Below is a small trained network, with its code and all its weights. Each question gives an input and a class and asks what happens when units are switched off, that is, made to give their printed mean instead of their output.

import numpy as np


def w(rows, s, z=0):
    codes = np.array(rows[::2]) - 128.0
    scale = np.full(codes.shape[1], s)
    scale[-1] = z or s
    return codes * scale


def norm(h):
    return h / np.sqrt((h * h).mean(-1, keepdims=True) + 1e-5)


def f(y):
    return y / 2 * (1 + np.tanh(0.7978845608 * (y + 0.044715 * y**3)))


def log_softmax(a):
    a = a - a.max(-1, keepdims=True)
    return a - np.log(np.exp(a).sum(-1, keepdims=True))


def net(x, mask):
    res = np.array(x, float).reshape(1, 3) / 4 @ E
    u = 0
    for l in range(3):
        y = f(norm(res) @ A[l][:, :-1].T + A[l][:, -1])
        res = res + np.where(mask[u : u + 13], y, B[l][:, -1]) @ B[l][:, :-1]
        u += 13
    return log_softmax(norm(res)[-1] @ U[:, :-1].T + U[:, -1])


A, B = {}, {}
E = w([
[113,135,134,215,48,7],'x0',
[66,33,183,201,208,142],'x1',
[105,167,2,187,195,105],'x2',
],0.0098)
A[0] = w([
[74,191,147,154,73,127,65],'0.n1',
[141,172,156,170,133,154,117],'0.n2',
[89,84,180,208,165,141,44],'0.n3',
[199,152,94,38,129,145,74],'0.n4',
[145,162,20,131,93,112,91],'0.n5',
[110,120,121,221,14,112,2],'0.n6',
[67,103,143,96,182,208,164],'0.n7',
[181,154,233,71,63,136,163],'0.n8',
[106,92,2,157,103,155,100],'0.n9',
[148,97,128,132,136,124,85],'0.n10',
[140,163,96,110,177,121,50],'0.n11',
[142,124,94,53,44,132,35],'0.n12',
[48,210,167,127,132,141,122],'0.n13',
],0.0079,0.0061)
B[0] = w([
[154,49,106,98,158,121,128],'0.n1',
[147,120,121,143,123,136,123],'0.n2',
[29,157,96,178,94,141,162],'0.n3',
[40,62,100,183,85,126,171],'0.n4',
[47,148,168,163,169,144,192],'0.n5',
[61,151,144,195,163,64,158],'0.n6',
[107,70,106,138,99,3,220],'0.n7',
[120,212,150,190,220,93,254],'0.n8',
[178,203,231,211,177,71,169],'0.n9',
[158,130,115,142,110,140,111],'0.n10',
[134,179,226,123,141,157,124],'0.n11',
[37,126,127,171,98,187,147],'0.n12',
[138,118,125,127,127,126,125],'0.n13',
],0.0062,0.0057)
A[1] = w([
[161,173,76,49,32,130,55],'1.n1',
[98,8,112,167,111,190,38],'1.n2',
[117,60,176,107,69,139,98],'1.n3',
[191,255,68,107,17,123,116],'1.n4',
[185,175,105,90,77,146,54],'1.n5',
[143,118,234,101,55,152,88],'1.n6',
[41,173,134,183,174,90,195],'1.n7',
[166,48,83,120,40,35,45],'1.n8',
[106,113,89,28,138,201,95],'1.n9',
[216,63,60,30,168,216,71],'1.n10',
[177,123,246,54,99,107,2],'1.n11',
[170,159,180,186,105,110,86],'1.n12',
[135,120,140,37,213,163,114],'1.n13',
],0.0089,0.0057)
B[1] = w([
[9,89,147,156,130,226,140],'1.n1',
[99,111,123,107,131,165,140],'1.n2',
[118,178,80,136,148,136,136],'1.n3',
[46,61,138,172,154,168,191],'1.n4',
[89,113,111,141,158,147,129],'1.n5',
[208,214,109,207,207,177,149],'1.n6',
[140,110,152,54,138,134,250],'1.n7',
[113,131,147,46,131,74,131],'1.n8',
[141,63,117,129,92,82,146],'1.n9',
[194,105,91,113,69,88,147],'1.n10',
[169,189,148,126,173,125,143],'1.n11',
[172,89,107,115,119,135,150],'1.n12',
[182,127,99,164,48,67,156],'1.n13',
],0.011)
A[2] = w([
[149,143,118,169,16,46,37],'2.n1',
[154,253,49,178,212,124,3],'2.n2',
[168,129,58,109,136,173,163],'2.n3',
[72,210,65,139,61,176,97],'2.n4',
[130,200,105,154,76,151,156],'2.n5',
[129,185,50,122,175,108,69],'2.n6',
[177,171,97,75,117,187,54],'2.n7',
[80,79,124,206,127,162,89],'2.n8',
[209,66,83,122,158,155,120],'2.n9',
[121,181,80,169,198,107,92],'2.n10',
[134,123,161,60,124,81,170],'2.n11',
[194,94,82,119,86,143,57],'2.n12',
[198,195,176,169,105,181,5],'2.n13',
],0.013,0.0049)
B[2] = w([
[166,91,42,215,21,60,218],'2.n1',
[216,200,249,114,172,115,250],'2.n2',
[139,124,132,208,90,40,159],'2.n3',
[84,27,130,109,199,191,170],'2.n4',
[116,90,153,104,221,180,136],'2.n5',
[172,152,198,98,145,122,182],'2.n6',
[124,111,142,172,143,187,133],'2.n7',
[144,73,98,111,144,228,253],'2.n8',
[103,169,115,188,53,89,187],'2.n9',
[173,156,203,131,90,142,217],'2.n10',
[153,193,56,115,86,167,229],'2.n11',
[118,145,91,157,91,82,160],'2.n12',
[178,183,210,84,189,58,181],'2.n13',
],0.011,0.0051)
U = w([
[76,40,125,128,176,207,192],'0',
[218,191,200,130,177,109,180],'1',
[165,110,64,172,50,69,116],'2',
[148,180,72,3,119,162,4],'3',
],0.023,0.0029)

Each question gives the input, the list of numbers given to net, and the class t.
The units are the neurons (one row each of A and B). Each row of codes is followed by its name. A weight is (code - 128) times the scale printed after its matrix; where a second scale follows, it is the last column's (A, B and U).
mask holds one flag per neuron, layer by layer. A switched-off neuron (its flag False) gives its mean, the last column of its row in B, instead of its output. The means were averaged over made-up inputs and are rounded, as every weight is.
A unit's drop is (log p(t) with every unit on - log p(t) with that unit switched off) / (log p(t) with every unit on - log p(t) with every unit switched off).
The circuit of an input: a set's keep is (log p(t) with only the set's units on - log p(t) with every unit switched off) / (log p(t) with every unit on - log p(t) with every unit switched off). Starting from the 12 units with the biggest drops (on a tie, the unit counted first), units are removed one at a time, each time the one whose removal leaves the highest keep (on an exact tie, the one counted first), for as long as the keep stays at least 0.8.
circuit, biggest first: the units of the circuit, biggest drop first
most important unit: the unit with the biggest drop
k most important neurons: the k neurons with the biggest drops, biggest first
top k neurons in layer l: the k neurons of layer l with the biggest drops, biggest first
drop when u is switched off: that unit's drop, to one decimal
input [-7,-5,7], class 1: circuit, biggest first => (2.n2)
input [4,1,4], class 1: top 2 neurons in layer 1 => (1.n13; 1.n4)
input [7,-6,7], class 1: top 2 neurons in layer 1 => (1.n13; 1.n9)
input [-7,6,-3], class 2: 2 most important neurons => (1.n13; 1.n4)
input [0,1,-3], class 3: 2 most important neurons => (0.n8; 2.n11)
input [6,5,-5], class 2: top 2 neurons in layer 1 => (1.n4; 1.n1)
input [-8,-7,-1], class 2: top 2 neurons in layer 1 => (1.n10; 1.n9)
input [-2,3,1], class 3: 3 most important neurons => (1.n4; 0.n7; 2.n11)
input [-4,3,-2], class 2: 2 most important neurons => (1.n4; 0.n9)
input [0,3,-3], class 3: 3 most important neurons => (1.n4; 1.n7; 2.n11)
input [0,3,3], class 3: 2 most important neurons => (1.n4; 1.n7)
input [-5,3,5], class 1: 2 most important neurons => (0.n9; 1.n4)
input [3,-4,1], class 0: 2 most important neurons => (1.n4; 0.n7)
input [1,-4,-1], class 0: circuit, biggest first => (1.n4)
input [0,0,-3], class 3: top 2 neurons in layer 1 => (1.n6; 1.n7)
input [3,1,3], class 3: top 2 neurons in layer 1 => (1.n7; 1.n6)
input [1,-7,6], class 0: 2 most important neurons => (1.n4; 0.n8)
input [6,1,6], class 1: 2 most important neurons => (0.n7; 1.n13)
input [0,3,-1], class 3: 2 most important neurons => (1.n4; 0.n7)
input [-6,1,5], class 2: most important unit => 0.n8
input [-8,2,7], class 2: 2 most important neurons => (0.n8; 1.n10)
input [-4,-8,7], class 0: 2 most important neurons => (0.n8; 1.n4)
input [-8,7,-2], class 2: drop when 1.n13 is switched off => 0.4
input [-8,7,1], class 2: drop when 2.n9 is switched off => 0.2
input [-8,-8,7], class 0: drop when 1.n1 is switched off => 0.2
